Below are the code and all the weights of a small trained network. Each question names an input and a target symbol and asks about switching units off, where a switched-off unit gives its printed mean instead of its output.

import numpy as np


def w(rows, s, z=0):
    codes = np.array(rows[::2]) - 128.0
    scale = np.full(codes.shape[1], s)
    scale[-1] = z or s
    return codes * scale


def f(y):
    return y / 2 * (1 + np.tanh(0.7978845608 * (y + 0.044715 * y**3)))


def softmax(a):
    e = np.exp(a - a.max(-1, keepdims=True))
    return e / e.sum(-1, keepdims=True)


def log_softmax(a):
    a = a - a.max(-1, keepdims=True)
    return a - np.log(np.exp(a).sum(-1, keepdims=True))


def net(x, mask):
    ids = ['αβγδεζηθλμξπστψω'.index(c) for c in x.split()]
    T = len(ids)
    res = E[ids] + P[:T]
    r = res
    for j in range(3):
        rows = slice(2 * j, 2 * j + 2)
        q, k, v = (r @ M[0][rows].T for M in (Q, K, V))
        z = softmax(np.where(np.tri(T) > 0, q @ k.T / 2**0.5, -1e9)) @ v
        o = O[0][rows]
        res = res + np.where(mask[j], z, o[:, -1]) @ o[:, :-1]
    y = f(res @ A[0][:, :-1].T + A[0][:, -1])
    res = res + np.where(mask[3:19], y, B[0][:, -1]) @ B[0][:, :-1]
    return log_softmax(res[-1] @ U[:, :-1].T + U[:, -1])


Q, K, V, O, A, B = {}, {}, {}, {}, {}, {}
E = w([
[124,112,248,112],'α',
[158,163,93,98],'β',
[97,69,125,98],'γ',
[176,211,145,88],'δ',
[97,34,174,138],'ε',
[113,150,173,200],'ζ',
[177,183,120,89],'η',
[99,165,156,100],'θ',
[173,167,110,98],'λ',
[145,208,107,183],'μ',
[86,78,221,157],'ξ',
[124,90,170,39],'π',
[146,121,224,70],'σ',
[67,127,200,159],'τ',
[62,43,122,191],'ψ',
[80,132,62,188],'ω',
],0.016)
P = w([
[46,136,159,111],'0',
[254,79,161,92],'1',
[136,156,96,143],'2',
[123,140,159,174],'3',
[232,56,156,124],'4',
[135,154,102,125],'5',
[125,135,160,165],'6',
[252,80,167,136],'7',
[132,147,101,115],'8',
[126,139,156,167],'9',
],0.018)
Q[0] = w([
[233,77,81,129],'head 0',
[195,71,157,152],'head 0',
[131,192,160,202],'head 1',
[61,132,97,93],'head 1',
[83,130,63,83],'head 2',
[253,96,159,170],'head 2',
],0.011)
K[0] = w([
[43,172,177,87],'head 0',
[53,131,125,83],'head 0',
[117,253,145,225],'head 1',
[87,177,35,99],'head 1',
[206,100,18,88],'head 2',
[2,168,78,84],'head 2',
],0.0096)
V[0] = w([
[71,104,16,128],'head 0',
[99,127,152,7],'head 0',
[194,116,185,162],'head 1',
[122,54,75,53],'head 1',
[192,21,118,65],'head 2',
[57,115,165,152],'head 2',
],0.011)
O[0] = w([
[187,111,91,251,43],'head 0',
[151,217,188,130,218],'head 0',
[186,108,133,95,254],'head 1',
[158,161,149,146,134],'head 1',
[119,175,158,205,120],'head 2',
[109,95,164,89,239],'head 2',
],0.013,0.0059)
A[0] = w([
[140,91,154,91,188],'neuron 0',
[64,121,180,76,185],'neuron 1',
[121,189,77,184,61],'neuron 2',
[60,123,207,181,86],'neuron 3',
[42,114,150,155,107],'neuron 4',
[121,52,81,100,109],'neuron 5',
[73,53,121,159,67],'neuron 6',
[163,133,158,102,95],'neuron 7',
[66,171,85,124,202],'neuron 8',
[245,150,88,153,255],'neuron 9',
[59,161,132,180,68],'neuron 10',
[174,102,29,109,39],'neuron 11',
[59,132,118,175,79],'neuron 12',
[163,151,167,197,116],'neuron 13',
[157,46,187,166,126],'neuron 14',
[153,205,71,145,66],'neuron 15',
],0.012,0.0053)
B[0] = w([
[87,179,124,239,235],'neuron 0',
[201,136,104,150,251],'neuron 1',
[57,62,126,46,151],'neuron 2',
[180,100,89,65,179],'neuron 3',
[184,80,16,66,164],'neuron 4',
[163,95,217,147,173],'neuron 5',
[133,222,88,161,144],'neuron 6',
[53,115,127,117,202],'neuron 7',
[63,32,195,221,162],'neuron 8',
[60,112,44,173,203],'neuron 9',
[226,95,46,227,159],'neuron 10',
[31,117,189,85,146],'neuron 11',
[178,129,157,98,148],'neuron 12',
[91,164,181,134,165],'neuron 13',
[97,175,2,109,198],'neuron 14',
[95,114,68,15,146],'neuron 15',
],0.0059,0.017)
U = w([
[119,128,197,111,146],'α',
[52,179,83,112,60],'β',
[67,181,140,239,227],'γ',
[114,167,98,92,76],'δ',
[112,157,139,170,153],'ε',
[111,82,147,97,81],'ζ',
[106,172,66,76,43],'η',
[157,150,78,112,189],'θ',
[109,181,64,94,23],'λ',
[7,77,181,131,171],'μ',
[134,131,120,76,23],'ξ',
[57,195,198,200,115],'π',
[173,144,193,153,205],'σ',
[243,94,156,167,72],'τ',
[151,88,132,194,253],'ψ',
[64,77,117,149,58],'ω',
],0.011,0.0045)

Each question gives the input, a string of symbols that net reads in full, and the target symbol t.
The units are the heads (2 rows each of Q, K, V and O) and the neurons (one row each of A and B). Each row of codes is followed by its name. A weight is (code - 128) times the scale printed after its matrix; where a second scale follows, it is the last column's (O, A, B and U).
mask holds one flag per unit, heads first, then neurons. A switched-off unit (its flag False) gives its mean, the last column of its rows in O or B, instead of its output. The means were averaged over made-up inputs and are rounded, as every weight is.
A unit's drop is (log p(t) with every unit on - log p(t) with that unit switched off) / (log p(t) with every unit on - log p(t) with every unit switched off).
The circuit of an input: a set's keep is (log p(t) with only the set's units on - log p(t) with every unit switched off) / (log p(t) with every unit on - log p(t) with every unit switched off). Starting from the 12 units with the biggest drops (on a tie, the unit counted first), units are removed one at a time, each time the one whose removal leaves the highest keep (on an exact tie, the one counted first), for as long as the keep stays at least 0.8.
units of the circuit, in order: the units of the circuit, biggest drop first
unit that matters most: the unit with the biggest drop
top k neurons: the k neurons with the biggest drops, biggest first
heads that matter: for each layer, one digit per head in row order, 1 if its drop is at least 0.15 and else 0, layers parted by /
input π σ γ η α, target π: heads that matter : 100
input γ γ γ μ δ α ξ α, target γ: heads that matter : 100
input ψ γ γ, target γ: units of the circuit, in order : (head 2)
input ε ε σ γ γ α ζ π ψ, target ψ: units of the circuit, in order : (neuron 10; head 2; neuron 3; neuron 0)
input σ μ γ τ ξ λ γ π, target σ: units of the circuit, in order : (head 0; neuron 1)
input τ π π, target π: units of the circuit, in order : (head 2; head 0)
input α γ β, target β: top 4 neurons : (neuron 15; neuron 2; neuron 0; neuron 5)
input μ τ α α γ θ ζ γ π ω, target ψ: top 2 neurons : (neuron 8; neuron 10)
input γ λ ζ ω γ γ η μ, target γ: units of the circuit, in order : (head 0; neuron 9)
input θ λ γ, target γ: heads that matter : 001
input α ω α γ μ, target α: units of the circuit, in order : (head 0; head 2)
input γ α λ γ μ μ, target μ: units of the circuit, in order : (neuron 8; head 1; head 0)
input γ σ π θ λ, target γ: heads that matter : 100
input γ α τ, target τ: unit that matters most : head 2
input γ α ζ α σ ω δ ζ, target γ: units of the circuit, in order : (head 0; neuron 9)
input μ π ψ ω γ ω θ τ, target μ: heads that matter : 111
input π ω ψ σ λ μ α ψ, target π: heads that matter : 100
input α γ ψ η λ, target α: units of the circuit, in order : (head 0; neuron 14)
input α δ ζ μ, target μ: heads that matter : 110
input σ π γ π γ γ λ ω, target σ: units of the circuit, in order : (head 0; neuron 14)
input μ η δ γ π γ σ σ, target μ: top 2 neurons : (neuron 11; neuron 7)
input π α ξ π γ γ γ μ, target π: units of the circuit, in order : (head 0; neuron 13)
input μ σ α, target α: units of the circuit, in order : (head 0; neuron 9)
input μ μ θ α π, target μ: heads that matter : 101
input σ μ θ ω θ, target α: units of the circuit, in order : (head 0)
input ζ α α, target α: units of the circuit, in order : (head 0; neuron 14; neuron 9)
input ω ζ ζ π γ π ξ μ, target ω: heads that matter : 101
input α μ σ ζ ζ, target α: units of the circuit, in order : (head 0)
input ω γ γ γ σ, target ω: top 3 neurons : (neuron 9; neuron 14; neuron 11)
input ψ θ ψ ψ α, target ψ: top 2 neurons : (neuron 5; neuron 0)
